[[ -5.4  46.9  -3.5]
 [  8.1 -26.2  -3.8]
 [ -3.3  -4.4  -1.5]
 [ -0.4  -2.1  -1.9]
 [-13.0   0.6   1.5]
 [ -2.1 -26.2   5.1]
 [  4.6  32.7   2.8]
 [ -1.4 -29.9   4.2]
 [ -6.7 -25.9  -6.1]
 [ -1.8 -34.0   0.5]
 [ -2.7  71.8  10.5]]
=>
[[ -3.5  -3.8  -1.5  -1.9   1.5   5.1   2.8   4.2  -6.1   0.5  10.5]
 [ 46.9 -26.2  -4.4  -2.1   0.6 -26.2  32.7 -29.9 -25.9 -34.0  71.8]
 [ -5.4   8.1  -3.3  -0.4 -13.0  -2.1   4.6  -1.4  -6.7  -1.8  -2.7]]

[[ -9.2   9.1  14.2  18.0  -6.2  11.6  11.6  15.2]
 [  1.6  -7.2   4.1   8.4 -10.2 -25.7   8.7  -5.2]
 [ -0.7 -18.3  20.1   9.8  -4.0 -29.0   8.3   6.6]
 [ -4.5 -32.3  32.7  16.4  -2.7 -42.7  12.0  12.0]
 [ -9.5  45.8   2.9   8.0   1.5  74.4   2.1  26.6]
 [ -8.8  42.2 -16.1 -14.0  14.1  74.0 -12.0  17.7]]
=>
[[ 15.2  -5.2   6.6  12.0  26.6  17.7]
 [ 11.6   8.7   8.3  12.0   2.1 -12.0]
 [ 11.6 -25.7 -29.0 -42.7  74.4  74.0]
 [ -6.2 -10.2  -4.0  -2.7   1.5  14.1]
 [ 18.0   8.4   9.8  16.4   8.0 -14.0]
 [ 14.2   4.1  20.1  32.7   2.9 -16.1]
 [  9.1  -7.2 -18.3 -32.3  45.8  42.2]
 [ -9.2   1.6  -0.7  -4.5  -9.5  -8.8]]

[[-60.6 -29.3   6.6  -5.8  39.1 -35.9  11.3  32.4  59.5   9.2  -0.7  11.6
  -25.8  30.4]
 [-41.4  45.0  23.3  12.0  20.6  34.0 -40.2   6.4 -54.5  29.5  22.8  11.3
   43.1  -4.2]
 [-23.0  21.5  30.7  46.4  11.2 -52.0  -5.1  -1.5  22.0  18.8 -42.6  20.7
  -46.0  45.7]
 [-10.5  58.5   1.8  13.8  49.4  43.9  16.3 -12.8 -67.6  -9.8   3.1 -25.7
   14.2  -6.5]
 [-59.8 -54.3   1.0  -9.1  21.6 -10.7  24.7  35.6  61.7   2.3  15.3  -4.5
  -18.2  22.9]]
=>
[[ 30.4  -4.2  45.7  -6.5  22.9]
 [-25.8  43.1 -46.0  14.2 -18.2]
 [ 11.6  11.3  20.7 -25.7  -4.5]
 [ -0.7  22.8 -42.6   3.1  15.3]
 [  9.2  29.5  18.8  -9.8   2.3]
 [ 59.5 -54.5  22.0 -67.6  61.7]
 [ 32.4   6.4  -1.5 -12.8  35.6]
 [ 11.3 -40.2  -5.1  16.3  24.7]
 [-35.9  34.0 -52.0  43.9 -10.7]
 [ 39.1  20.6  11.2  49.4  21.6]
 [ -5.8  12.0  46.4  13.8  -9.1]
 [  6.6  23.3  30.7   1.8   1.0]
 [-29.3  45.0  21.5  58.5 -54.3]
 [-60.6 -41.4 -23.0 -10.5 -59.8]]

[[-53.6  21.0  32.6]
 [-59.5  38.7   4.7]
 [-56.8  21.3  29.4]
 [-60.1  33.5  18.6]
 [-59.8  24.3  28.0]
 [-54.3  41.7  -3.9]
 [-80.9  35.7  -6.7]
 [-58.6  17.2  34.3]
 [-58.8  31.3  15.2]
 [-59.3  31.4  39.1]
 [-52.8  23.9  25.3]
 [-79.0  34.1  -9.5]]
=>
[[ 32.6   4.7  29.4  18.6  28.0  -3.9  -6.7  34.3  15.2  39.1  25.3  -9.5]
 [ 21.0  38.7  21.3  33.5  24.3  41.7  35.7  17.2  31.3  31.4  23.9  34.1]
 [-53.6 -59.5 -56.8 -60.1 -59.8 -54.3 -80.9 -58.6 -58.8 -59.3 -52.8 -79.0]]

[[ 39.3 -59.5  77.1]
 [-21.6  48.8  -9.1]
 [ 34.3  58.9  23.2]]
=>
[[ 77.1  -9.1  23.2]
 [-59.5  48.8  58.9]
 [ 39.3 -21.6  34.3]]

[[-18.8  47.1 -22.7  20.5 -48.0 -38.3 -10.3  43.1  58.2  37.9  60.6  12.0]
 [ 72.7  59.1  -3.0  33.5  15.7 -60.8 -55.6 -66.4   4.1  -8.5  29.8 -32.9]
 [-13.9 -43.4  35.0 -12.8  58.9  -5.6  18.9  49.3  17.1 -63.1  37.2  66.7]
 [ 48.1 -33.3 -44.9  50.3  63.8  16.9  45.1  70.9  68.3   9.4  -8.2 -21.9]
 [  1.8  -9.7 -54.6  55.4  72.8  25.6   5.4  52.7 -67.0  63.9 -22.3  41.8]
 [-22.5  71.9   7.0  49.7  54.1  17.2   5.5 -18.1  50.9 -55.6  30.7  25.2]]
=>
[[ 12.0 -32.9  66.7 -21.9  41.8  25.2]
 [ 60.6  29.8  37.2  -8.2 -22.3  30.7]
 [ 37.9  -8.5 -63.1   9.4  63.9 -55.6]
 [ 58.2   4.1  17.1  68.3 -67.0  50.9]
 [ 43.1 -66.4  49.3  70.9  52.7 -18.1]
 [-10.3 -55.6  18.9  45.1   5.4   5.5]
 [-38.3 -60.8  -5.6  16.9  25.6  17.2]
 [-48.0  15.7  58.9  63.8  72.8  54.1]
 [ 20.5  33.5 -12.8  50.3  55.4  49.7]
 [-22.7  -3.0  35.0 -44.9 -54.6   7.0]
 [ 47.1  59.1 -43.4 -33.3  -9.7  71.9]
 [-18.8  72.7 -13.9  48.1   1.8 -22.5]]

[[ 18.5   9.3  12.4  -1.7  17.5   2.8  -9.0  48.1 -29.1 -46.3   3.5]
 [ -3.8  23.5  41.7  -0.1 -10.8  15.3   4.5  29.2 -23.7 -51.1  11.4]
 [-40.7  49.2  61.8  14.1  45.1  42.3  39.6  64.5 -48.0 -32.6 -16.8]
 [ -6.5 -21.6  23.9   2.3  35.6  17.2  18.2   0.4 -31.4 -34.1  -8.1]
 [  5.2  12.0  67.2 -20.2  50.0 -24.6   9.7  24.9 -10.3 -72.5 -21.6]
 [-34.3  -5.3  23.1 -10.2   6.2   7.7  38.6  32.6 -31.2 -16.3 -18.5]
 [ -8.6 -17.0  61.2 -37.9  13.2 -22.5 -35.7  37.5  -6.2 -58.5  -3.0]]
=>
[[  3.5  11.4 -16.8  -8.1 -21.6 -18.5  -3.0]
 [-46.3 -51.1 -32.6 -34.1 -72.5 -16.3 -58.5]
 [-29.1 -23.7 -48.0 -31.4 -10.3 -31.2  -6.2]
 [ 48.1  29.2  64.5   0.4  24.9  32.6  37.5]
 [ -9.0   4.5  39.6  18.2   9.7  38.6 -35.7]
 [  2.8  15.3  42.3  17.2 -24.6   7.7 -22.5]
 [ 17.5 -10.8  45.1  35.6  50.0   6.2  13.2]
 [ -1.7  -0.1  14.1   2.3 -20.2 -10.2 -37.9]
 [ 12.4  41.7  61.8  23.9  67.2  23.1  61.2]
 [  9.3  23.5  49.2 -21.6  12.0  -5.3 -17.0]
 [ 18.5  -3.8 -40.7  -6.5   5.2 -34.3  -8.6]]
